Below is a small trained network, with its code and all its weights. Each question gives an input and a class and asks what happens when units are switched off, that is, made to give their printed mean instead of their output.

import numpy as np


def w(rows, s, z=0):
    codes = np.array(rows[::2]) - 128.0
    scale = np.full(codes.shape[1], s)
    scale[-1] = z or s
    return codes * scale


def f(y):
    return y / 2 * (1 + np.tanh(0.7978845608 * (y + 0.044715 * y**3)))


def log_softmax(a):
    a = a - a.max(-1, keepdims=True)
    return a - np.log(np.exp(a).sum(-1, keepdims=True))


def net(x, mask):
    res = np.array(x, float).reshape(1, 8) / 4 @ E
    y = f(res @ A[0][:, :-1].T + A[0][:, -1])
    res = res + np.where(mask, y, B[0][:, -1]) @ B[0][:, :-1]
    return log_softmax(res[-1] @ U[:, :-1].T + U[:, -1])


A, B = {}, {}
E = w([
[138,142,105,123,63,103,113,157,107],'x0',
[202,141,47,135,50,216,160,135,121],'x1',
[131,155,131,201,150,75,81,127,83],'x2',
[160,108,144,66,136,64,142,95,201],'x3',
[114,46,129,255,87,173,176,83,124],'x4',
[138,149,85,155,137,166,196,116,21],'x5',
[20,144,173,109,54,115,100,163,185],'x6',
[135,118,171,123,37,184,175,121,119],'x7',
],0.0093)
A[0] = w([
[110,119,147,96,151,140,172,115,126,63],'N1',
[93,105,202,126,119,130,156,140,45,27],'N2',
[141,93,119,17,118,35,113,137,211,117],'N3',
[144,106,119,124,119,112,170,92,132,28],'N4',
[75,57,143,164,119,132,137,120,166,65],'N5',
[57,137,91,111,248,99,131,127,90,120],'N6',
[220,95,124,201,208,68,107,97,144,126],'N7',
[160,182,95,97,127,142,167,104,132,3],'N8',
[125,154,167,121,119,165,29,148,117,122],'N9',
[82,97,166,142,137,171,150,119,159,58],'N10',
[144,119,175,147,171,113,119,134,100,54],'N11',
[209,123,38,77,169,161,127,142,85,129],'N12',
],0.018,0.0061)
B[0] = w([
[103,151,95,159,125,129,94,106,88,139],'N1',
[162,92,104,95,124,62,174,115,97,163],'N2',
[91,194,195,86,67,69,141,99,177,251],'N3',
[102,135,139,132,156,90,129,136,162,139],'N4',
[168,122,159,204,160,192,134,129,161,178],'N5',
[114,161,137,52,131,115,49,217,150,223],'N6',
[134,111,207,54,113,124,251,118,121,222],'N7',
[135,74,110,82,167,149,138,87,155,147],'N8',
[110,163,184,128,137,84,98,177,137,174],'N9',
[135,53,89,121,131,170,136,149,187,161],'N10',
[104,164,121,61,107,171,159,101,113,161],'N11',
[149,94,149,219,191,191,150,124,96,202],'N12',
],0.016,0.023)
U = w([
[134,111,57,62,162,161,111,151,152,2],'0',
[196,100,129,131,186,215,203,101,130,158],'1',
[148,204,87,133,193,157,75,193,17,139],'2',
[155,185,27,214,54,33,146,58,21,114],'3',
[137,208,112,51,200,190,116,55,160,9],'4',
[105,203,130,173,127,157,57,170,203,132],'5',
[117,217,206,3,130,124,165,156,167,195],'6',
],0.0066,0.0063)

Each question gives the input, the list of numbers given to net, and the class t.
The units are the neurons (one row each of A and B). Each row of codes is followed by its name. A weight is (code - 128) times the scale printed after its matrix; where a second scale follows, it is the last column's (A, B and U).
mask holds one flag per neuron, in row order. A switched-off neuron (its flag False) gives its mean, the last column of its row in B, instead of its output. The means were averaged over made-up inputs and are rounded, as every weight is.
A unit's drop is (log p(t) with every unit on - log p(t) with that unit switched off) / (log p(t) with every unit on - log p(t) with every unit switched off).
The circuit of an input: a set's keep is (log p(t) with only the set's units on - log p(t) with every unit switched off) / (log p(t) with every unit on - log p(t) with every unit switched off). Starting from all 12 units, units are removed one at a time, each time the one whose removal leaves the highest keep (on an exact tie, the one counted first), for as long as the keep stays at least 0.8.
circuit, biggest first: the units of the circuit, biggest drop first
k most important neurons: the k neurons with the biggest drops, biggest first
drop of u: that unit's drop, to one decimal
input [6,-2,8,5,7,-7,0,7], class 1: circuit, biggest first -> (N5; N6)
input [-8,4,5,4,1,4,-3,-1], class 1: circuit, biggest first -> (N3)
input [4,1,5,8,1,7,0,-4], class 1: 2 most important neurons -> (N3; N12)
input [8,5,7,-2,-8,6,6,2], class 2: 2 most important neurons -> (N3; N7)
input [7,-1,5,-1,2,2,-4,0], class 1: 2 most important neurons -> (N3; N6)
input [-5,-2,3,-2,-8,1,-6,6], class 2: circuit, biggest first -> (N3; N12; N6)
input [3,3,1,-5,-7,8,-3,-3], class 2: 2 most important neurons -> (N7; N6)
input [8,6,4,6,4,3,4,-1], class 3: circuit, biggest first -> (N6; N7)
input [-1,8,1,-7,-5,-1,3,-4], class 2: circuit, biggest first -> (N7; N3)
input [-2,6,-4,4,5,-2,3,2], class 1: 2 most important neurons -> (N6; N3)
input [8,7,7,7,1,7,8,-4], class 3: 3 most important neurons -> (N6; N7; N3)
input [-8,2,0,8,0,7,-8,-4], class 1: 2 most important neurons -> (N12; N3)
input [-8,4,-5,-7,4,-2,5,-8], class 5: 2 most important neurons -> (N7; N12)
input [-2,8,5,-2,-2,8,-2,-8], class 1: circuit, biggest first -> (N12)
input [8,3,-4,-5,-4,-3,-1,2], class 5: circuit, biggest first -> (N7; N3)
input [-8,-5,8,-5,8,0,7,5], class 1: drop of N12 -> 0.0
input [-8,-3,8,8,4,-5,8,6], class 5: drop of N5 -> 0.6
input [-3,-7,-7,3,6,7,2,-5], class 0: drop of N9 -> 0.1
input [-5,5,2,-7,0,0,7,2], class 5: drop of N7 -> 0.6
